[[118 117 143]
 [142 148 116]
 [142 148 115]
 [117 104 142]
 [119 120 141]]
->
[[142 148 116]
 [142 148 115]]

[[104 113 109 110 104]
 [143 123 119 131 104]
 [104 132 116 109 126]
 [118 129 144 107 114]]
->
[[143 123 119]
 [104 132 116]]

[[127 143 134 142 103]
 [128 114 135 123 131]
 [127 122 132 123 131]]
->
[[128 114 135]
 [127 122 132]]

[[145 137 128]
 [131 148 120]
 [130 108 150]
 [113 115 146]
 [126 148 123]]
->
[[131 148 120]
 [130 108 150]]

[[129 127 103 113 107]
 [139 124 115 139 118]
 [115 120 144 122  99]
 [124 107 135 129 140]]
->
[[139 124 115]
 [115 120 144]]

[[109 150 150 152 106]
 [107 153 152 155 104]
 [106 154 154 157 103]]
->
[[107 153 152]
 [106 154 154]]
---
[[150 149 147 146 106 107 104 149 130]
 [144 144 141 141 114 114 112 144 128]
 [148 146 145 145 109 109 107 147 131]
 [148 145 145 145 109 108 106 146 133]]
->
[[144 144 141 141 114 114 112 144 128]
 [148 145 145 145 109 108 106 146 133]
 [148 146 145 145 109 109 107 147 131]
 [150 149 147 146 106 107 104 149 130]]

[[149 142 141 140 144 135 140 142 122 136 127 144 157 150]
 [138 126 125 118 123 136 127 131 143 146 139 120 141 133]]
->
[[138 126 125 118 123 136 127 131 143 146 139 120 141 133]
 [149 142 141 140 144 135 140 142 122 136 127 144 157 150]]

[[125 132 126 133 132 124 133 134]
 [140 125 140 125 125 139 125 125]
 [124 143 124 143 145 124 146 146]
 [125 134 126 135 133 124 134 135]
 [145 124 146 124 124 141 124 124]
 [136 127 133 127 129 142 128 127]
 [125 146 124 148 144 125 148 149]]
->
[[145 124 146 124 124 141 124 124]
 [140 125 140 125 125 139 125 125]
 [136 127 133 127 129 142 128 127]
 [125 132 126 133 132 124 133 134]
 [125 134 126 135 133 124 134 135]
 [124 143 124 143 145 124 146 146]
 [125 146 124 148 144 125 148 149]]

[[118 118 120 137 145 129 112 144 135]
 [131 122 118 126 135 112 150 121 117]
 [140 117 127 128 132 113 150 118 126]
 [129 129 129 135 139 122 125 142 116]
 [127 123 100 141 148 112 132 138 128]]
->
[[140 117 127 128 132 113 150 118 126]
 [118 118 120 137 145 129 112 144 135]
 [131 122 118 126 135 112 150 121 117]
 [127 123 100 141 148 112 132 138 128]
 [129 129 129 135 139 122 125 142 116]]

[[122 120 133 119 101 136 125 113 135 129 127 125 120 134 137]
 [132 134 124 139 134 120 121 126 127 115 132 130 157 131 129]
 [127 125 133 122 130 134 131 108 133 133 129 124  99 138 137]]
->
[[122 120 133 119 101 136 125 113 135 129 127 125 120 134 137]
 [127 125 133 122 130 134 131 108 133 133 129 124  99 138 137]
 [132 134 124 139 134 120 121 126 127 115 132 130 157 131 129]]

[[125 140 141 133 117 117 126 154]
 [132 136 140 103 109 116 142 150]
 [108 114 117 143 144 140 105 149]
 [116 117 122 142 132 147 112 132]]
->
[[108 114 117 143 144 140 105 149]
 [116 117 122 142 132 147 112 132]
 [132 136 140 103 109 116 142 150]
 [125 140 141 133 117 117 126 154]]

[[117 141 138 133 139 126 132 130 126 124 126]
 [126 131 132 119 143 135 120 129 124 130 132]
 [140 128 134 101 139 156 102 123 123 140 150]
 [119 138 136 129 141 127 129 130 125 125 126]]
->
[[140 128 134 101 139 156 102 123 123 140 150]
 [126 131 132 119 143 135 120 129 124 130 132]
 [119 138 136 129 141 127 129 130 125 125 126]
 [117 141 138 133 139 126 132 130 126 124 126]]

[[127 115]
 [114 105]
 [119 147]
 [108 157]
 [114 114]
 [139 111]]
->
[[114 105]
 [139 111]
 [114 114]
 [127 115]
 [119 147]
 [108 157]]
